Below are the code and all the weights of a small trained network. Each question names an input and a class and asks about switching units off, where a switched-off unit gives its printed mean instead of its output.

import numpy as np


def w(rows, s, z=0):
    codes = np.array(rows[::2]) - 128.0
    scale = np.full(codes.shape[1], s)
    scale[-1] = z or s
    return codes * scale


def f(y):
    return np.maximum(y, 0)


def log_softmax(a):
    a = a - a.max(-1, keepdims=True)
    return a - np.log(np.exp(a).sum(-1, keepdims=True))


def net(x, mask):
    res = np.array(x, float).reshape(1, 7) / 4 @ E
    y = f(res @ A[0][:, :-1].T + A[0][:, -1])
    res = res + np.where(mask, y, B[0][:, -1]) @ B[0][:, :-1]
    return log_softmax(res[-1] @ U[:, :-1].T + U[:, -1])


A, B = {}, {}
E = w([
[232,86,31,88,52,228,126,171,63,145],'x0',
[93,185,194,201,103,149,195,219,132,185],'x1',
[237,112,214,204,96,80,76,44,190,245],'x2',
[140,67,117,94,253,72,164,239,70,207],'x3',
[174,171,193,66,120,198,141,78,198,119],'x4',
[155,212,110,175,73,176,35,212,109,59],'x5',
[205,168,207,61,196,173,145,120,159,102],'x6',
],0.0079)
A[0] = w([
[137,126,124,40,181,216,137,90,144,41,168],'n1',
[162,229,118,159,135,230,142,227,70,132,195],'n2',
[86,171,134,97,168,149,166,207,72,151,153],'n3',
[239,128,165,148,50,150,31,55,157,93,113],'n4',
[63,51,122,202,179,165,168,164,112,99,189],'n5',
[240,38,179,108,147,164,163,140,124,240,252],'n6',
[139,105,79,2,184,233,137,84,98,27,175],'n7',
[128,120,145,88,147,69,159,116,154,129,94],'n8',
[181,92,157,167,95,196,31,41,169,92,177],'n9',
[221,85,128,122,121,92,43,92,158,115,216],'n10',
[131,68,49,123,130,72,77,153,47,187,128],'n11',
[124,234,75,176,4,210,124,154,44,92,193],'n12',
[99,149,122,168,30,202,70,143,105,85,194],'n13',
[82,155,94,111,36,167,108,162,138,117,175],'n14',
[134,52,70,129,114,142,121,142,103,144,109],'n15',
[170,103,185,128,136,185,212,104,161,231,187],'n16',
[136,17,27,130,114,120,126,144,4,207,191],'n17',
],0.0092,0.0038)
B[0] = w([
[170,64,96,136,104,132,122,98,183,96,213],'n1',
[154,139,188,228,190,115,78,154,74,139,222],'n2',
[183,141,145,153,154,123,93,161,109,116,207],'n3',
[186,8,96,141,101,140,72,93,87,175,234],'n4',
[120,86,108,111,70,112,154,83,153,96,199],'n5',
[55,190,120,95,204,159,185,139,142,134,240],'n6',
[199,15,97,85,99,75,63,131,169,40,239],'n7',
[60,113,146,125,92,129,144,77,109,124,166],'n8',
[186,142,116,118,83,145,88,80,115,158,226],'n9',
[166,101,145,77,178,162,121,103,138,194,202],'n10',
[142,109,110,83,181,97,137,126,165,122,209],'n11',
[129,123,162,217,94,146,174,104,158,165,243],'n12',
[180,145,166,154,77,149,202,19,174,169,215],'n13',
[153,161,122,166,130,133,138,83,158,184,193],'n14',
[138,100,115,110,156,88,107,122,149,89,177],'n15',
[101,211,146,94,169,174,249,75,169,86,219],'n16',
[130,53,67,49,149,84,126,168,177,60,247],'n17',
],0.011,0.015)
U = w([
[1,153,149,111,99,93,86,85,91,98,216],'0',
[80,129,75,122,64,169,134,153,100,155,5],'1',
[168,87,152,186,155,98,42,208,96,45,142],'2',
[135,60,16,19,133,104,162,104,173,35,151],'3',
[204,83,153,171,38,131,82,49,126,183,185],'4',
[145,173,130,79,130,202,132,171,122,48,7],'5',
[91,249,170,161,128,154,254,57,140,188,117],'6',
[129,174,151,85,241,137,110,150,55,247,89],'7',
],0.0087,0.0025)

Each question gives the input, the list of numbers given to net, and the class t.
The units are the neurons (one row each of A and B). Each row of codes is followed by its name. A weight is (code - 128) times the scale printed after its matrix; where a second scale follows, it is the last column's (A, B and U).
mask holds one flag per neuron, in row order. A switched-off neuron (its flag False) gives its mean, the last column of its row in B, instead of its output. The means were averaged over made-up inputs and are rounded, as every weight is.
A unit's drop is (log p(t) with every unit on - log p(t) with that unit switched off) / (log p(t) with every unit on - log p(t) with every unit switched off).
The circuit of an input: a set's keep is (log p(t) with only the set's units on - log p(t) with every unit switched off) / (log p(t) with every unit on - log p(t) with every unit switched off). Starting from the 12 units with the biggest drops (on a tie, the unit counted first), units are removed one at a time, each time the one whose removal leaves the highest keep (on an exact tie, the one counted first), for as long as the keep stays at least 0.8.
units of the circuit, in order: the units of the circuit, biggest drop first
most important unit: the unit with the biggest drop
top k neurons: the k neurons with the biggest drops, biggest first
drop when u is switched off: that unit's drop, to one decimal
input [6,1,-3,2,-1,5,2], class 2: most important unit -> n2
input [-2,2,-7,8,0,2,1], class 2: top 2 neurons -> (n2; n3)
input [6,6,4,0,-5,5,3], class 6: units of the circuit, in order -> (n7; n6)
input [5,7,4,-5,-7,-6,-3], class 3: top 2 neurons -> (n17; n2)
input [-8,4,-2,-1,-1,8,2], class 6: top 2 neurons -> (n7; n4)
input [-5,-3,0,1,8,3,4], class 4: top 3 neurons -> (n17; n6; n11)
input [7,8,-6,-4,7,-6,-6], class 6: top 3 neurons -> (n4; n16; n9)
input [-4,-2,-4,-1,-1,4,5], class 2: top 2 neurons -> (n17; n16)
input [8,-7,6,3,6,4,-2], class 3: top 2 neurons -> (n6; n17)
input [-5,6,0,-2,-6,3,-8], class 6: top 2 neurons -> (n7; n4)
input [6,1,-3,-2,-8,4,-4], class 4: top 3 neurons -> (n12; n13; n2)
input [-8,6,8,-4,7,1,6], class 6: top 2 neurons -> (n16; n7)
input [-3,6,-3,1,-1,6,1], class 6: top 3 neurons -> (n7; n4; n17)
input [8,3,3,0,-8,-5,5], class 3: units of the circuit, in order -> (n17)
input [-3,-4,6,6,-1,7,-3], class 3: drop when n12 is switched off -> 0.5
input [1,0,2,-2,5,-6,-3], class 6: drop when n7 is switched off -> 0.1
input [-4,4,-5,6,8,0,4], class 2: drop when n17 is switched off -> 0.2
input [-2,2,0,-1,-1,0,5], class 6: drop when n7 is switched off -> 0.5
